Below are the code and all the weights of a small trained network. Each question names an input and a class and asks about switching units off, where a switched-off unit gives its printed mean instead of its output.

import numpy as np


def w(rows, s, z=0):
    codes = np.array(rows[::2]) - 128.0
    scale = np.full(codes.shape[1], s)
    scale[-1] = z or s
    return codes * scale


def f(y):
    return y / 2 * (1 + np.tanh(0.7978845608 * (y + 0.044715 * y**3)))


def log_softmax(a):
    a = a - a.max(-1, keepdims=True)
    return a - np.log(np.exp(a).sum(-1, keepdims=True))


def net(x, mask):
    res = np.array(x, float).reshape(1, 8) / 4 @ E
    y = f(res @ A[0][:, :-1].T + A[0][:, -1])
    res = res + np.where(mask, y, B[0][:, -1]) @ B[0][:, :-1]
    return log_softmax(res[-1] @ U[:, :-1].T + U[:, -1])


A, B = {}, {}
E = w([
[126,135,137,54,109,170,19,157,98,126,219],'x0',
[119,17,114,124,9,139,142,132,145,134,137],'x1',
[254,117,109,142,129,158,102,47,154,71,131],'x2',
[128,128,128,127,129,128,128,129,129,129,128],'x3',
[128,129,128,126,129,128,128,128,127,128,129],'x4',
[128,129,129,127,129,130,129,127,129,127,130],'x5',
[129,127,126,124,128,129,127,129,127,130,128],'x6',
[129,129,129,128,129,130,127,127,128,127,132],'x7',
],0.009)
A[0] = w([
[114,154,129,119,144,132,108,157,111,148,142,122],'n0',
[188,73,109,159,91,136,169,83,149,130,105,109],'n1',
[121,129,129,128,126,121,129,125,129,124,129,137],'n2',
[92,160,144,170,188,105,255,136,148,138,92,61],'n3',
[222,153,128,129,154,144,62,57,130,100,152,2],'n4',
[129,130,126,128,126,127,127,127,128,130,127,127],'n5',
[131,130,132,129,129,132,131,132,129,129,129,125],'n6',
[173,84,117,147,96,120,169,84,132,124,112,113],'n7',
[139,114,136,112,116,133,101,140,137,140,131,142],'n8',
[128,128,128,127,129,130,129,129,127,129,129,122],'n9',
[164,110,144,89,107,167,77,160,135,142,151,165],'n10',
[128,133,135,127,131,124,132,124,130,125,127,134],'n11',
[74,184,122,117,171,140,65,181,115,134,150,129],'n12',
[18,97,138,130,93,100,208,199,115,152,102,60],'n13',
[126,126,121,128,127,122,126,124,128,125,127,127],'n14',
[96,156,129,120,161,132,91,159,112,143,143,126],'n15',
[74,65,140,119,28,140,107,167,135,128,148,22],'n16',
[126,126,124,128,128,126,127,125,128,126,128,125],'n17',
[140,110,113,142,114,132,145,103,143,119,121,110],'n18',
[124,129,127,128,127,126,127,125,129,125,129,129],'n19',
[119,150,133,121,140,134,115,154,111,145,141,118],'n20',
[173,214,139,154,233,105,139,77,120,110,104,49],'n21',
[123,128,123,128,128,121,127,123,128,124,129,137],'n22',
[130,130,133,124,123,129,131,132,127,131,129,130],'n23',
[126,127,123,126,127,124,125,123,128,125,129,125],'n24',
[127,128,129,126,128,131,130,131,128,130,129,127],'n25',
[154,106,138,95,75,151,27,125,113,117,184,6],'n26',
[130,130,132,126,127,130,128,131,128,132,127,122],'n27',
[129,131,131,129,128,130,129,131,129,129,127,119],'n28',
[142,104,115,114,112,135,81,123,127,122,143,90],'n29',
[140,109,115,141,113,132,146,103,143,118,120,109],'n30',
[101,157,123,118,155,131,98,161,112,143,143,126],'n31',
[143,195,143,129,197,143,168,101,140,120,121,177],'n32',
[127,129,129,130,128,127,129,127,130,128,129,134],'n33',
[145,107,114,143,109,131,151,99,142,118,119,111],'n34',
],0.0093,0.0075)
B[0] = w([
[117,169,167,124,128,117,118,123,112,112,124,161],'n0',
[140,174,238,126,117,141,121,128,186,110,130,202],'n1',
[132,127,120,126,129,132,124,128,125,127,132,133],'n2',
[96,137,21,107,155,101,97,139,40,139,141,235],'n3',
[61,132,5,126,159,80,134,157,35,163,120,188],'n4',
[127,128,129,126,129,128,133,128,129,127,130,127],'n5',
[124,128,128,131,123,126,125,129,130,127,126,127],'n6',
[142,159,211,123,114,148,111,126,168,114,143,184],'n7',
[124,129,105,129,138,120,141,123,127,133,117,151],'n8',
[128,130,129,129,128,128,126,129,129,128,126,125],'n9',
[105,140,80,137,154,106,152,137,116,142,101,210],'n10',
[126,122,117,122,120,129,118,131,129,127,134,132],'n11',
[112,220,226,121,125,108,108,122,98,98,126,225],'n12',
[194,18,47,140,115,167,147,107,199,139,129,254],'n13',
[126,126,130,127,130,131,129,124,129,128,129,128],'n14',
[112,184,190,133,130,113,116,114,103,106,129,182],'n15',
[100,161,17,130,196,90,122,136,34,145,120,219],'n16',
[128,129,130,127,126,129,129,129,129,130,130,127],'n17',
[129,143,164,121,116,138,118,124,147,119,134,142],'n18',
[132,128,129,124,129,128,130,131,127,129,130,129],'n19',
[120,160,158,124,126,119,118,125,114,115,124,150],'n20',
[175,20,103,132,85,173,157,117,225,134,124,242],'n21',
[131,124,124,127,130,131,124,125,126,128,132,133],'n22',
[127,131,123,129,133,125,127,125,130,125,128,130],'n23',
[125,129,130,127,128,129,132,124,131,128,126,126],'n24',
[128,130,126,130,130,127,126,126,127,125,125,128],'n25',
[178,2,84,147,97,168,168,121,207,146,132,192],'n26',
[127,131,128,126,129,127,127,128,128,127,129,125],'n27',
[127,126,131,124,123,125,127,126,125,126,129,124],'n28',
[132,96,109,129,116,135,142,124,147,131,121,147],'n29',
[131,145,165,122,118,139,116,127,149,118,133,142],'n30',
[117,181,184,131,132,116,118,119,103,110,124,176],'n31',
[102,81,40,125,122,120,137,149,93,160,139,244],'n32',
[131,127,124,129,127,129,124,126,125,128,129,131],'n33',
[132,148,174,120,118,140,118,127,154,118,137,150],'n34',
],0.015,0.0077)
U = w([
[77,143,99,119,173,78,118,155,61,142,125,153],'0',
[188,84,126,146,97,179,155,112,187,131,127,187],'1',
[128,186,244,119,118,130,93,117,136,87,135,8],'2',
],0.011,0.0016)

Each question gives the input, the list of numbers given to net, and the class t.
The units are the neurons (one row each of A and B). Each row of codes is followed by its name. A weight is (code - 128) times the scale printed after its matrix; where a second scale follows, it is the last column's (A, B and U).
mask holds one flag per neuron, in row order. A switched-off neuron (its flag False) gives its mean, the last column of its row in B, instead of its output. The means were averaged over made-up inputs and are rounded, as every weight is.
A unit's drop is (log p(t) with every unit on - log p(t) with that unit switched off) / (log p(t) with every unit on - log p(t) with every unit switched off).
The circuit of an input: a set's keep is (log p(t) with only the set's units on - log p(t) with every unit switched off) / (log p(t) with every unit on - log p(t) with every unit switched off). Starting from the 12 units with the biggest drops (on a tie, the unit counted first), units are removed one at a time, each time the one whose removal leaves the highest keep (on an exact tie, the one counted first), for as long as the keep stays at least 0.8.
circuit, biggest first: the units of the circuit, biggest drop first
unit that matters most: the unit with the biggest drop
k most important neurons: the k neurons with the biggest drops, biggest first
drop when u is switched off: that unit's drop, to one decimal
input [7,0,8,5,-2,-5,0,-6], class 0: 4 most important neurons -> n4, n21, n13, n10
input [0,-7,2,-1,6,0,1,8], class 1: 3 most important neurons -> n21, n16, n3
input [-4,1,4,6,-4,5,0,-7], class 2: circuit, biggest first -> n13, n1
input [3,8,-2,1,7,-8,3,5], class 0: unit that matters most -> n16
input [0,3,-3,1,-5,-7,-6,-5], class 1: 3 most important neurons -> n3, n13, n4
input [0,1,2,-5,-5,1,-4,-2], class 2: 3 most important neurons -> n13, n21, n26
input [8,0,6,8,8,7,2,7], class 0: 4 most important neurons -> n4, n21, n13, n10
input [7,-2,7,7,-8,6,-3,-1], class 0: 2 most important neurons -> n4, n13
input [6,-1,8,2,-2,3,-1,7], class 0: 4 most important neurons -> n4, n13, n21, n10
input [1,-2,4,-2,0,-5,-3,-2], class 0: 2 most important neurons -> n13, n4
input [-5,1,5,-2,4,-5,0,-2], class 2: 2 most important neurons -> n13, n1
input [-1,-6,2,5,1,-1,-7,-2], class 1: 2 most important neurons -> n21, n16
input [-4,2,-4,2,-7,4,-1,-1], class 1: 2 most important neurons -> n13, n16
input [8,0,-7,8,7,2,1,-4], class 2: circuit, biggest first -> n12
input [-4,6,-7,1,5,4,3,1], class 1: drop when n13 is switched off -> 7.3
input [-8,8,2,-3,0,6,1,-3], class 2: drop when n1 is switched off -> 0.2
input [7,-1,8,-3,2,-8,-8,8], class 0: drop when n25 is switched off -> 0.0
input [7,0,-5,3,0,-5,7,5], class 2: drop when n3 is switched off -> 0.1
